Here is a tiny trained network, its code and every weight. The questions are about switching its units off for an input and a class, where a switched-off unit gives its printed mean instead of its output.

import numpy as np


def w(rows, s, z=0):
    codes = np.array(rows[::2]) - 128.0
    scale = np.full(codes.shape[1], s)
    scale[-1] = z or s
    return codes * scale


def norm(h):
    return h / np.sqrt((h * h).mean(-1, keepdims=True) + 1e-5)


def f(y):
    return np.maximum(y, 0)


def log_softmax(a):
    a = a - a.max(-1, keepdims=True)
    return a - np.log(np.exp(a).sum(-1, keepdims=True))


def net(x, mask):
    res = np.array(x, float).reshape(1, 5) / 4 @ E
    u = 0
    for l in range(2):
        y = f(norm(res) @ A[l][:, :-1].T + A[l][:, -1])
        res = res + np.where(mask[u : u + 7], y, B[l][:, -1]) @ B[l][:, :-1]
        u += 7
    return log_softmax(norm(res)[-1] @ U[:, :-1].T + U[:, -1])


A, B = {}, {}
E = w([
[115,4,81],'x0',
[220,122,193],'x1',
[53,5,118],'x2',
[239,153,36],'x3',
[82,144,49],'x4',
],0.0027)
A[0] = w([
[170,103,1,30],'0.n1',
[161,192,194,190],'0.n2',
[191,139,155,3],'0.n3',
[99,145,213,108],'0.n4',
[107,141,79,62],'0.n5',
[165,93,25,114],'0.n6',
[105,63,156,88],'0.n7',
],0.008,0.0024)
B[0] = w([
[188,159,120,218],'0.n1',
[88,144,156,252],'0.n2',
[165,128,177,166],'0.n3',
[124,132,26,197],'0.n4',
[176,157,89,155],'0.n5',
[94,142,2,223],'0.n6',
[130,57,148,185],'0.n7',
],0.0066,0.0038)
A[1] = w([
[254,160,216,122],'1.n1',
[113,101,110,4],'1.n2',
[212,158,133,100],'1.n3',
[101,114,49,167],'1.n4',
[132,164,142,208],'1.n5',
[112,73,116,109],'1.n6',
[88,22,149,246],'1.n7',
],0.0092,0.002)
B[1] = w([
[67,2,96,246],'1.n1',
[117,79,162,143],'1.n2',
[102,72,93,204],'1.n3',
[168,157,168,251],'1.n4',
[63,113,139,193],'1.n5',
[151,131,205,184],'1.n6',
[245,159,242,255],'1.n7',
],0.0088,0.0042)
U = w([
[188,140,18,135],'0',
[46,188,158,8],'1',
[196,90,239,225],'2',
[60,8,100,157],'3',
],0.015,0.0011)

Each question gives the input, the list of numbers given to net, and the class t.
The units are the neurons (one row each of A and B). Each row of codes is followed by its name. A weight is (code - 128) times the scale printed after its matrix; where a second scale follows, it is the last column's (A, B and U).
mask holds one flag per neuron, layer by layer. A switched-off neuron (its flag False) gives its mean, the last column of its row in B, instead of its output. The means were averaged over made-up inputs and are rounded, as every weight is.
A unit's drop is (log p(t) with every unit on - log p(t) with that unit switched off) / (log p(t) with every unit on - log p(t) with every unit switched off).
The circuit of an input: a set's keep is (log p(t) with only the set's units on - log p(t) with every unit switched off) / (log p(t) with every unit on - log p(t) with every unit switched off). Starting from the 12 units with the biggest drops (on a tie, the unit counted first), units are removed one at a time, each time the one whose removal leaves the highest keep (on an exact tie, the one counted first), for as long as the keep stays at least 0.8.
circuit, biggest first: the units of the circuit, biggest drop first
most important unit: the unit with the biggest drop
top k neurons: the k neurons with the biggest drops, biggest first
k most important neurons of layer l: the k neurons of layer l with the biggest drops, biggest first
drop when u is switched off: that unit's drop, to one decimal
input [-6,7,-7,-3,-3], class 3: circuit, biggest first -> [1.n1, 1.n7]
input [-8,0,-1,-5,-8], class 1: circuit, biggest first -> [0.n4, 1.n7]
input [-2,1,0,-1,7], class 1: circuit, biggest first -> [1.n1, 1.n7]
input [7,-3,-3,7,-6], class 0: circuit, biggest first -> [0.n6]
input [1,-3,-7,-5,-7], class 1: circuit, biggest first -> [1.n1, 0.n4, 1.n7]
input [-3,-4,1,-1,1], class 1: circuit, biggest first -> [1.n7, 1.n1]
input [7,6,7,7,4], class 0: circuit, biggest first -> [0.n6, 1.n1]
input [1,4,-7,-4,8], class 1: circuit, biggest first -> [1.n1, 1.n7]
input [-5,-7,3,-8,5], class 2: circuit, biggest first -> [0.n6, 1.n7, 1.n1]
input [-6,1,-6,5,7], class 3: 2 most important neurons of layer 0 -> [0.n4, 0.n6]
input [-4,2,-5,-4,1], class 1: 3 most important neurons of layer 0 -> [0.n2, 0.n4, 0.n1]
input [1,-3,-7,-7,-1], class 1: top 2 neurons -> [1.n1, 1.n7]
input [1,0,6,-2,5], class 2: drop when 0.n4 is switched off -> 0.0
input [-4,-4,-7,1,-7], class 3: most important unit -> 1.n1
input [8,7,-7,1,-7], class 3: drop when 1.n1 is switched off -> 0.2
input [-3,-8,5,5,-8], class 0: drop when 1.n7 is switched off -> 0.1
